Rows, each followed by one of two labels for a hidden trait (new trait and labels in each part):
[ 0.03  0.96  2.51  0.04  0.62  4.21 -0.82  0.77 -1.04  1.25  0.29 -0.19
 -4.02 -0.26  0.26 -0.44 -0.52 -0.10 -1.58 -0.03  0.08  0.12 -0.41  0.35
  1.17 -0.65  0.83  0.84 -1.56 -0.01 -2.24] : K
[-0.14 -0.81  3.02  0.57 -0.38 -4.04  1.19 -0.37 -1.73 -1.12  0.65 -0.15
  2.70 -0.18 -0.09 -0.29  0.14  0.79  5.08  0.17 -0.25 -0.76  1.44 -0.68
 -0.67  0.69  0.66 -0.89  0.98  0.39  1.25] : K
[ 0.03  1.09  3.51  0.21  1.25  4.24 -0.69  0.84 -1.22 -0.08  0.45 -0.43
 -3.09 -0.35  0.23 -0.26 -0.52  0.21 -0.25  0.06 -0.04 -0.26 -0.07  0.13
  0.72 -0.55  1.31  0.34 -1.20  0.14 -2.62] : K
[-0.22  0.35 -1.00 -0.69 -0.54  0.05  0.10  0.84 -0.76  0.90 -0.52  0.45
 -3.68 -0.58  0.16 -1.95 -0.87 -0.08 -3.18  0.14 -0.23 -1.34 -0.57  1.01
  2.15 -0.03 -0.69  0.88 -1.78  0.56 -0.68] : S
[-0.50  0.15  1.93 -0.95 -0.59 -3.15  1.39  1.02 -3.33  1.21 -0.45  0.64
 -5.06 -1.22  0.20 -3.17 -1.30  0.60 -0.52  0.31 -0.59 -2.76  0.08  1.18
  3.45  0.65 -0.54  1.26 -2.67  1.22 -0.84] : K
[ 0.11  0.23  3.06  0.78  1.30  2.62 -0.03 -0.11 -1.74 -0.12  0.63 -0.61
 -0.46  0.10  0.07  1.05  0.74  0.24  3.30 -0.06  0.12  0.35  0.61 -0.69
 -0.92 -0.35  1.22 -0.14  0.20 -0.34 -1.15] : K
[-0.26 -0.31  1.63 -0.59 -2.37 -3.01  1.28  0.05  0.24 -1.03  0.33 -0.09
  4.13 -0.40 -0.12 -2.30 -0.34  1.11  1.53  0.33 -1.14 -1.06  1.36 -0.28
  0.90  0.98  0.68 -1.58  0.51  0.87  3.31] : S
[-0.09 -0.28  1.64 -0.01 -1.09 -2.13  1.05 -0.29  0.15 -1.23  0.82 -0.08
  4.31 -0.14 -0.15 -0.99 -0.01  0.85  2.61  0.19 -0.57 -0.40  1.26 -0.57
 -0.35  0.73  0.71 -1.37  1.33  0.45  2.45] : S
[-0.10  0.85  2.32 -0.59  0.50  4.81 -0.45  0.75 -1.31  0.87  0.26 -0.28
 -2.94 -0.42  0.22 -0.19 -0.78  0.64  0.36  0.15 -0.77 -0.63  0.00  0.03
  1.73 -0.21  1.38  0.06 -1.49  0.10 -0.99] : K
[-0.24 -0.81  1.41  0.04 -1.79 -6.26  1.52 -0.34 -0.75 -1.20  0.31  0.18
  3.85 -0.21 -0.16 -2.12  0.04  0.66  3.07  0.22 -0.56 -1.10  1.32 -0.27
  0.08  0.96  0.20 -1.11  1.04  0.72  2.47] : K
[-0.11  0.79  2.90 -0.50  0.10  3.18  0.37  0.37 -1.74  0.08  0.60 -0.45
 -1.35 -0.40  0.08  0.01 -0.85  1.26  3.22  0.28 -1.08 -0.70  0.96 -0.44
  1.42  0.29  1.74 -0.44 -0.59  0.15 -0.39] : S
[ 0.22 -0.07  1.87  1.48  2.27  1.28 -0.40 -0.20 -1.80  0.39  0.27 -0.35
 -1.91  0.27  0.09  2.01  0.77 -0.71  1.83 -0.24  1.04  0.64 -0.25 -0.33
 -1.82 -0.89  0.12  0.74  0.25 -0.48 -2.34] : K
[-0.04 -1.01  1.02  0.87 -0.05 -6.15  0.96 -0.52 -0.87 -0.95  0.06  0.22
  2.20  0.04 -0.13 -0.66  0.81 -0.30  1.95 -0.04  0.48 -0.28  0.72 -0.30
 -1.29  0.27 -0.50 -0.37  1.02  0.34  1.04] : K
[-0.22 -0.06 -0.46 -0.33 -0.66 -3.13  0.43  0.50 -0.69  0.76 -0.57  0.64
 -2.96 -0.57  0.10 -2.11 -0.44 -0.22 -2.10  0.06  0.12 -1.20 -0.33  1.04
  1.67  0.13 -1.31  0.99 -1.59  0.55 -0.55] : S
[-0.23 -0.97  2.65  0.59 -0.93 -6.39  1.65 -0.34 -1.75 -1.25  0.46  0.09
  2.91 -0.30 -0.09 -1.44  0.19  0.71  4.09  0.18 -0.16 -1.21  1.40 -0.33
 -0.51  0.72  0.26 -0.70  0.86  0.64  1.72] : K
[-0.11  1.21  1.13 -0.93 -0.67  4.15 -0.32  1.08  0.73  1.33  0.03  0.03
 -2.14 -0.46  0.17 -2.22 -1.15  0.43 -3.16  0.23 -0.59 -0.70 -0.34  0.55
  2.19  0.01  0.67  0.09 -1.75  0.35 -0.10] : K
[ 0.14 -0.97  0.31  1.35  1.44 -3.60  0.28 -0.66 -1.24 -0.44 -0.05 -0.10
  0.35  0.34 -0.05  1.48  1.05 -0.69  2.70 -0.21  1.07  0.36  0.08 -0.29
 -2.09 -0.35 -0.56  0.53  0.89 -0.32 -1.08] : K
[-0.12  0.75 -0.18 -0.75  0.15  2.43 -0.39  0.70 -0.81  1.32 -0.38  0.17
 -4.09 -0.49  0.19 -0.92 -0.90  0.17 -2.20  0.09 -0.35 -0.64 -0.48  0.78
  2.10 -0.18  0.01  1.00 -1.92  0.22 -1.42] : K
[-0.10 -0.98  2.10  1.22  0.77 -5.04  1.04 -0.44 -2.81 -0.77  0.43 -0.05
  0.38 -0.08 -0.06  0.51  0.65  0.21  4.57 -0.01  0.39 -0.61  0.78 -0.42
 -1.05  0.24 -0.28  0.23  0.63  0.26 -0.17] : K
[-0.12  0.52  3.34  0.71  1.26  1.50 -0.13  0.77 -2.98  1.33  0.09 -0.11
 -5.13 -0.54  0.24 -0.79 -0.58  0.20  0.53  0.08  0.09 -1.28  0.01  0.47
  1.10 -0.46  0.51  1.10 -1.85  0.28 -2.61] : K
[-0.27  0.23  0.24 -1.33 -2.80 -1.19  0.87  0.46  1.06 -0.32  0.16  0.35
  2.38 -0.47 -0.09 -3.04 -1.05  1.09 -1.26  0.31 -1.17 -1.13  0.75  0.17
  1.97  0.88  0.45 -1.08 -0.17  0.87  3.02] : S
[-0.13 -0.99 -2.63 -0.13 -0.76 -5.49  0.63 -0.38 -0.08 -0.37 -0.74  0.61
  0.48 -0.11 -0.12 -0.81  0.26 -0.37 -0.57 -0.02  0.30 -0.53 -0.06  0.47
  0.20  0.44 -1.67  0.45  0.23  0.28  0.42] : S
[-0.01 -0.11  2.32  1.13  1.57 -1.80  0.01  0.44 -2.70  0.88 -0.14  0.08
 -3.76 -0.37  0.18 -0.50  0.14 -0.45  0.53 -0.08  0.83 -0.81 -0.18  0.39
 -0.74 -0.66 -0.68  1.31 -1.17  0.21 -2.47] : K
[ 0.02  0.75  3.84 -0.04 -1.58  1.77  0.13  0.49  1.84 -0.20  0.95 -0.16
  3.37 -0.12  0.01 -2.96 -0.33  0.57 -0.53  0.18 -0.48 -0.25  0.89 -0.22
 -0.21  0.30  1.55 -1.67  0.55  0.66  2.44] : S
[-0.04  0.80  3.75 -0.29 -0.05  4.32 -0.01  0.51 -0.40  0.18  0.82 -0.46
  0.82 -0.23  0.08 -0.86 -0.64  0.95  1.09  0.22 -0.70 -0.35  0.73 -0.43
  0.77  0.04  0.92 -0.89 -0.20  0.20  0.57] : S
[ 0.10  0.30  5.35  0.70  0.24  1.15  0.10  0.11 -0.31 -0.22  0.92 -0.50
  2.02  0.13  0.05 -0.82  0.11  0.50  2.14  0.09  0.03  0.41  0.99 -0.65
 -0.88 -0.17  1.60 -1.25  0.72  0.19  1.20] : S
[ 0.02  0.74  2.57 -0.24 -1.29  2.55 -0.07  0.36  1.71 -0.13  0.72 -0.29
  2.99 -0.02 -0.02 -1.75 -0.40  0.75 -0.29  0.19 -0.53 -0.04  0.71 -0.39
  0.09  0.15  1.56 -1.64  0.53  0.37  1.99] : S
[ 0.03 -0.18  5.40  0.61  0.34  1.76  0.12  0.35 -0.87  0.08  1.07 -0.49
  1.63 -0.16  0.07 -0.99 -0.34  0.82  2.41  0.12 -0.29 -0.27  0.82 -0.67
 -0.37 -0.19  1.90 -0.97  0.21  0.27  0.29] : S
[-0.10 -1.19 -0.27  0.62  0.08 -6.43  1.07 -0.70 -1.49 -0.91 -0.27  0.29
  0.81 -0.07 -0.10  0.02  0.63 -0.18  1.67 -0.08  0.44 -0.70  0.47 -0.03
 -0.93  0.39 -1.04  0.38  0.64  0.25 -0.01] : K
[ 0.00 -1.32 -0.92  0.71  0.92 -5.25  0.83 -0.78 -1.85 -0.90 -0.26  0.11
 -0.05  0.10 -0.11  2.01  0.74 -0.23  3.98 -0.10  0.54 -0.13  0.35 -0.25
 -1.19  0.27 -1.06  0.81  0.85 -0.16 -0.66] : K
[ 0.13  1.04  1.83 -0.42 -0.83  5.03 -0.53  0.56  2.50  0.21  0.56 -0.33
  2.20  0.13  0.03 -1.55 -0.46  0.28 -2.75  0.09 -0.38  0.37  0.09 -0.26
  0.19 -0.17  1.52 -1.41  0.09  0.17  1.66] : S
[-0.36 -1.00  3.40 -0.09 -0.55 -4.28  1.87 -0.39 -3.89 -1.28  0.54 -0.15
  1.54 -0.59 -0.11  0.72 -0.19  1.88  7.75  0.33 -1.15 -1.53  2.07 -0.71
  0.78  1.23  1.12 -0.62  0.56  0.57  1.05] : K
[ 0.21  0.47  3.16  0.91  1.16  3.93 -0.58  0.03  0.23 -0.10  0.86 -0.66
  1.41  0.36  0.06  0.96  0.31  0.00  1.41 -0.03  0.24  0.80  0.47 -0.76
 -1.66 -0.57  1.55 -0.86  0.84 -0.42  0.10] : S
